Below is a small trained network, with its code and all its weights. Each question gives an input and a class and asks what happens when units are switched off, that is, made to give their printed mean instead of their output.

import numpy as np


def w(rows, s, z=0):
    codes = np.array(rows[::2]) - 128.0
    scale = np.full(codes.shape[1], s)
    scale[-1] = z or s
    return codes * scale


def f(y):
    return y / 2 * (1 + np.tanh(0.7978845608 * (y + 0.044715 * y**3)))


def log_softmax(a):
    a = a - a.max(-1, keepdims=True)
    return a - np.log(np.exp(a).sum(-1, keepdims=True))


def net(x, mask):
    res = np.array(x, float).reshape(1, 3) / 4 @ E
    y = f(res @ A[0][:, :-1].T + A[0][:, -1])
    res = res + np.where(mask, y, B[0][:, -1]) @ B[0][:, :-1]
    return log_softmax(res[-1] @ U[:, :-1].T + U[:, -1])


A, B = {}, {}
E = w([
[203,206,54,164,53,129,115,57,100,14,104,196],'x0',
[164,79,162,136,208,37,110,26,41,87,76,175],'x1',
[165,77,163,100,116,157,244,109,70,73,216,224],'x2',
],0.011)
A[0] = w([
[168,169,147,129,140,150,138,144,105,137,178,92,69],'n0',
[119,5,189,32,178,61,130,162,115,202,207,124,253],'n1',
[132,100,135,121,210,118,171,170,164,147,119,91,59],'n2',
[139,119,73,145,71,186,66,54,141,180,165,97,159],'n3',
[99,105,151,71,138,165,210,167,151,149,202,148,109],'n4',
[112,146,97,133,115,211,79,195,194,165,130,6,35],'n5',
[93,158,121,106,163,138,87,120,126,128,180,141,75],'n6',
[93,148,129,81,160,109,149,169,157,83,102,147,62],'n7',
[133,134,193,162,255,26,126,71,78,113,87,156,244],'n8',
[75,146,77,149,115,119,155,160,121,165,167,171,108],'n9',
[36,166,159,128,85,125,123,139,210,206,85,27,110],'n10',
],0.0075,0.0032)
B[0] = w([
[159,136,117,87,157,150,137,154,137,99,160,93,131],'n0',
[195,74,114,110,75,203,40,119,121,52,170,155,248],'n1',
[255,197,63,140,186,54,108,117,135,118,167,77,168],'n2',
[152,165,170,197,89,167,107,167,161,169,146,78,158],'n3',
[134,153,166,93,48,163,97,90,98,78,176,65,198],'n4',
[170,101,86,217,133,77,110,140,89,145,30,181,221],'n5',
[187,161,132,165,144,103,159,116,166,135,151,81,125],'n6',
[175,141,166,132,182,117,95,135,145,154,145,28,124],'n7',
[86,49,61,177,79,159,146,121,93,84,14,182,252],'n8',
[117,187,194,125,151,93,67,126,166,73,184,114,144],'n9',
[152,78,98,232,113,132,183,157,152,211,86,149,226],'n10',
],0.0095,0.015)
U = w([
[141,142,114,101,248,64,162,141,102,147,166,119,15],'0',
[136,82,87,145,106,147,162,113,75,90,86,213,214],'1',
[75,109,159,156,155,91,220,166,168,210,75,117,131],'2',
[89,132,189,35,111,161,169,94,111,77,160,109,2],'3',
[118,197,130,122,123,137,89,166,186,93,185,87,174],'4',
],0.011,0.0037)

Each question gives the input, the list of numbers given to net, and the class t.
The units are the neurons (one row each of A and B). Each row of codes is followed by its name. A weight is (code - 128) times the scale printed after its matrix; where a second scale follows, it is the last column's (A, B and U).
mask holds one flag per neuron, in row order. A switched-off neuron (its flag False) gives its mean, the last column of its row in B, instead of its output. The means were averaged over made-up inputs and are rounded, as every weight is.
A unit's drop is (log p(t) with every unit on - log p(t) with that unit switched off) / (log p(t) with every unit on - log p(t) with every unit switched off).
The circuit of an input: a set's keep is (log p(t) with only the set's units on - log p(t) with every unit switched off) / (log p(t) with every unit on - log p(t) with every unit switched off). Starting from all 11 units, units are removed one at a time, each time the one whose removal leaves the highest keep (on an exact tie, the one counted first), for as long as the keep stays at least 0.8.
units of the circuit, in order: the units of the circuit, biggest drop first
k most important neurons: the k neurons with the biggest drops, biggest first
drop of u: that unit's drop, to one decimal
input [7,-5,5], class 4: units of the circuit, in order => (n8 n5)
input [-4,-3,4], class 4: units of the circuit, in order => (n8)
input [5,-4,7], class 3: units of the circuit, in order => (n8 n5 n10)
input [8,-5,7], class 3: units of the circuit, in order => (n8 n5 n10)
input [-4,-3,2], class 4: 2 most important neurons => (n8 n4)
input [5,-7,7], class 4: 2 most important neurons => (n8 n9)
input [3,0,-1], class 4: 3 most important neurons => (n8 n5 n10)
input [-4,-1,-5], class 2: 2 most important neurons => (n8 n10)
input [-2,-6,-1], class 2: 3 most important neurons => (n1 n8 n10)
input [0,-1,3], class 3: 2 most important neurons => (n8 n5)
input [-7,-3,-4], class 1: 2 most important neurons => (n1 n5)
input [-8,-5,8], class 4: 3 most important neurons => (n2 n8 n9)
input [1,-6,3], class 4: drop of n8 => 0.3
input [-1,1,-7], class 2: units of the circuit, in order => (n1)
input [-7,-2,1], class 4: drop of n3 => -0.1
input [5,-5,-7], class 2: drop of n1 => 0.2
input [-4,0,-6], class 2: drop of n8 => 0.2
